Small tables with named rows and columns. After each table, cells are looked up by row and column.

Ripove =
|  | Tokobet | Kededos | Keman | Zokon | Daz | Bek | Rad | Liva | Nidu |
|---|---|---|---|---|---|---|---|---|---|
| Nase | 32 | 85 | 229 | 107 | 67 | 176 | 125 | 85 | 99 |
| Zesulap | 231 | 193 | 220 | 167 | 4 | 153 | 7 | 27 | 46 |
| Gafup | 143 | 149 | 158 | 151 | 129 | 39 | 115 | 36 | 98 |
| Libopo | 109 | 21 | 174 | 34 | 87 | 154 | 156 | 182 | 116 |
| Dum | 59 | 137 | 42 | 133 | 129 | 92 | 127 | 145 | 186 |
| Moko | 148 | 155 | 60 | 63 | 166 | 164 | 147 | 96 | 36 |
| Vukunak | 100 | 29 | 132 | 70 | 69 | 88 | 69 | 165 | 2 |

Dum, Zokon => 133
Libopo, Liva => 182
Nase, Daz => 67
Moko, Keman => 60
Moko, Rad => 147
Gafup, Nidu => 98
Libopo, Zokon => 34
Libopo, Tokobet => 109
Vukunak, Liva => 165
Nase, Kededos => 85
Zesulap, Liva => 27
Dum, Keman => 42

Lumas
fields: Dupobor, Per, Gez, Sozagel, Ven
Fodovig: [113, 82, 134, 51, 51]
Teler: [140, 74, 142, 123, 113]
Fenapa: [85, 97, 80, 109, 113]
Favava: [72, 140, 68, 97, 99]
Mep: [80, 78, 139, 211, 125]
Bug: [54, 107, 148, 1, 49]
Gik: [165, 59, 155, 147, 129]
Loras: [146, 105, 139, 99, 74]
Zov: [145, 98, 132, 100, 90]
Goseb: [112, 150, 142, 91, 108]
Vozige: [109, 130, 109, 137, 134]
Fili: [160, 108, 172, 192, 188]
Kubefun: [80, 132, 121, 60, 111]
Dev: [91, 94, 105, 118, 86]

What is the Per of Zov in Lumas? 98
What is the Sozagel of Favava in Lumas? 97
What is the Dupobor of Zov in Lumas? 145
What is the Dupobor of Favava in Lumas? 72
What is the Gez of Fenapa in Lumas? 80
What is the Per of Fenapa in Lumas? 97
What is the Ven of Vozige in Lumas? 134
What is the Per of Gik in Lumas? 59
What is the Dupobor of Bug in Lumas? 54
What is the Ven of Teler in Lumas? 113
What is the Per of Bug in Lumas? 107
What is the Ven of Fodovig in Lumas? 51
What is the Dupobor of Kubefun in Lumas? 80
What is the Gez of Bug in Lumas? 148
What is the Sozagel of Teler in Lumas? 123
What is the Per of Vozige in Lumas? 130
What is the Ven of Gik in Lumas? 129

Table Ket
	Fet	Sopita	Vegimo
Fotuvib	138	116	59
Sopus	110	65	152
Selug	116	85	116
Vetu	114	122	209

Selug, Sopita => 85
Vetu, Vegimo => 209
Sopus, Fet => 110
Vetu, Sopita => 122
Selug, Vegimo => 116
Fotuvib, Vegimo => 59
Sopus, Vegimo => 152
Sopus, Sopita => 65
Row with the largest Vegimo: Vetu

Table Muv
,Tilu,Raz,Sil,Suloz
Nudove,-0.331,-0.247,0.053,0.219
Tadi,0.554,-0.129,0.140,0.603
Retor,-0.355,0.131,0.098,-0.337
Govan,-0.537,-0.620,-0.127,-0.042
Leduleb,-0.192,-0.310,-0.781,0.105
Goba,-0.224,0.084,-0.749,-0.130
Gozema,-0.332,0.196,-0.884,-0.456
Ralup,-0.024,-0.321,-0.197,-0.387
Zazupi,0.141,-0.247,-0.152,0.347
Ruka,-0.135,0.211,-0.180,-0.246
Siz,0.064,0.121,-0.189,0.162

Leduleb, Raz -> -0.310
Nudove, Suloz -> 0.219
Goba, Sil -> -0.749
Gozema, Sil -> -0.884
Tadi, Tilu -> 0.554
Goba, Suloz -> -0.130
Govan, Raz -> -0.620
Nudove, Raz -> -0.247
Govan, Tilu -> -0.537
Zazupi, Raz -> -0.247
Retor, Suloz -> -0.337
Ruka, Raz -> 0.211
Zazupi, Tilu -> 0.141
Which row has the largest Sil? Tadi

Table Vis
|  | Vapi | Nuz | Vof | Navub | Lovuke | Toko | Tinilom | Pibero | Nemupi |
|---|---|---|---|---|---|---|---|---|---|
| Fis | 0.58 | 0.33 | 0.37 | 0.34 | 0.47 | 0.48 | 0.44 | 0.39 | 0.49 |
| Gal | 0.23 | 0.57 | 0.55 | 0.58 | 0.47 | 0.35 | 0.34 | 0.59 | 0.36 |
| Sikinur | 0.34 | 0.43 | 0.49 | 0.41 | 0.55 | 0.43 | 0.37 | 0.50 | 0.44 |
| Nadifim | 0.49 | 0.45 | 0.43 | 0.44 | 0.40 | 0.49 | 0.52 | 0.39 | 0.48 |
| Febovo | 0.51 | 0.44 | 0.42 | 0.42 | 0.40 | 0.49 | 0.52 | 0.37 | 0.48 |
| Mulevol | 0.43 | 0.38 | 0.44 | 0.38 | 0.53 | 0.44 | 0.38 | 0.47 | 0.45 |
| Faz | 0.49 | 0.40 | 0.40 | 0.42 | 0.44 | 0.42 | 0.41 | 0.45 | 0.43 |
| Gune | 0.50 | 0.39 | 0.39 | 0.41 | 0.41 | 0.44 | 0.44 | 0.41 | 0.44 |
| Nivop | 0.33 | 0.42 | 0.50 | 0.36 | 0.58 | 0.49 | 0.43 | 0.47 | 0.48 |
| Zufupa | 0.36 | 0.58 | 0.50 | 0.62 | 0.38 | 0.36 | 0.41 | 0.54 | 0.37 |
| Sem | 0.23 | 0.69 | 0.64 | 0.79 | 0.55 | 0.23 | 0.18 | 0.85 | 0.27 |

Mulevol, Pibero: 0.47
Nivop, Vapi: 0.33
Sem, Navub: 0.79
Mulevol, Vof: 0.44
Nivop, Navub: 0.36
Gal, Nemupi: 0.36
Nivop, Tinilom: 0.43
Nadifim, Nemupi: 0.48
Nivop, Pibero: 0.47
Febovo, Nuz: 0.44
Gune, Lovuke: 0.41
Gune, Nuz: 0.39
Fis, Nemupi: 0.49
Sikinur, Tinilom: 0.37
Faz, Tinilom: 0.41

Table Vobaru
cols = Vin, Fanavit, Dodufum, Gufe, Keru, Sedorup, Bude
Salodi: [183, 80, 191, 217, 189, 198, 64]
Zigisik: [148, 34, 56, 20, 215, 156, 63]
Purozik: [215, 89, 160, 52, 175, 161, 55]
Tigopip: [211, 188, 40, 211, 56, 115, 150]
Mup: [118, 234, 145, 42, 84, 81, 64]
Lef: [61, 185, 132, 83, 200, 183, 159]
Gupuf: [230, 171, 66, 110, 155, 232, 197]

What is the Fanavit of Zigisik in Vobaru? 34
What is the Gufe of Tigopip in Vobaru? 211
What is the Gufe of Zigisik in Vobaru? 20
What is the Keru of Lef in Vobaru? 200
What is the Keru of Mup in Vobaru? 84
What is the Fanavit of Purozik in Vobaru? 89
What is the Gufe of Salodi in Vobaru? 217
Which row has the largest Bude? Gupuf

Nalunu.tsv
	Feb	Sagi	Saleka	Das	Kis
Degizu	1692	2237	4469	-824	3333
Luzubo	-487	-1753	-81	2325	305
Leg	-133	-6203	-6638	9581	-1580
Zof	-1782	-2088	1850	831	577
Lobupe	1573	1589	2598	515	2370
Fef	1114	-2922	-4208	6522	-149
Sodet	-1530	1638	1671	-501	-1727
Gab	2940	1251	-9276	9361	-5186
Zon	835	-501	-291	2424	875
Pilurin	232	1711	6426	-1977	3957
Lamivip	194	859	2372	-380	1250
Rubunu	700	586	1918	690	1700

What is the Saleka of Leg in Nalunu?
-6638
What is the Sagi of Zon in Nalunu?
-501
What is the Feb of Degizu in Nalunu?
1692
What is the Feb of Gab in Nalunu?
2940
What is the Sagi of Fef in Nalunu?
-2922
What is the Kis of Zof in Nalunu?
577
What is the Feb of Luzubo in Nalunu?
-487
What is the Das of Zon in Nalunu?
2424
What is the Das of Lamivip in Nalunu?
-380
What is the Das of Leg in Nalunu?
9581
What is the Das of Degizu in Nalunu?
-824
What is the Das of Lobupe in Nalunu?
515
What is the Sagi of Zof in Nalunu?
-2088

Vidizod
         Daso   Pim  Zogus
Razon    4422  6552   6823
Lunile   4152  5228   5201
Ziriko   2478  7898   6184
Zavor    3657  4524   2881
Gefeg    9118  6896   6627
Zod      8209  4772   3777
Kep      8308  6415   6077
Fupuroz  5223  3552   5939
Vipulep  5923  7634   6655
Fum      7205  8791   7349
Degikig  4834  3532   5568
Viv      4131  5914   5883
Zala     6645  5893   2939

Zala, Zogus => 2939
Fum, Pim => 8791
Fupuroz, Daso => 5223
Fupuroz, Pim => 3552
Lunile, Zogus => 5201
Ziriko, Zogus => 6184
Zavor, Zogus => 2881
Row with the largest Pim: Fum

Table Mar
fields: Vug, Buriro, Tebud, Fonope, Kera, Doz, Guba, Zure, Sim
Fikimis: [91, 99, 88, 119, 122, 99, 94, 101, 99]
Nirafup: [37, 76, 151, 31, 148, 253, 165, 135, 97]
Dobe: [134, 144, 84, 110, 110, 75, 123, 91, 110]
Kidof: [68, 164, 174, 87, 73, 115, 98, 110, 96]
Detapar: [101, 56, 157, 133, 115, 91, 113, 106, 94]
Vunuruf: [96, 123, 103, 59, 157, 108, 103, 146, 116]
Kenazu: [99, 152, 70, 93, 132, 88, 113, 128, 105]
Memubur: [90, 121, 119, 106, 85, 138, 119, 116, 121]
Deme: [108, 106, 122, 105, 124, 99, 120, 110, 106]
Pup: [132, 110, 92, 131, 155, 166, 141, 25, 168]
Ramuki: [81, 103, 77, 129, 85, 122, 99, 100, 69]
Munav: [122, 161, 106, 100, 94, 57, 137, 119, 135]
Sopul: [195, 122, 153, 147, 132, 69, 105, 121, 48]
Ler: [65, 33, 110, 108, 66, 144, 102, 123, 116]

What is the Kera of Pup in Mar? 155
What is the Zure of Ramuki in Mar? 100
What is the Zure of Nirafup in Mar? 135
What is the Doz of Memubur in Mar? 138
What is the Buriro of Kenazu in Mar? 152
What is the Buriro of Ramuki in Mar? 103
What is the Sim of Sopul in Mar? 48

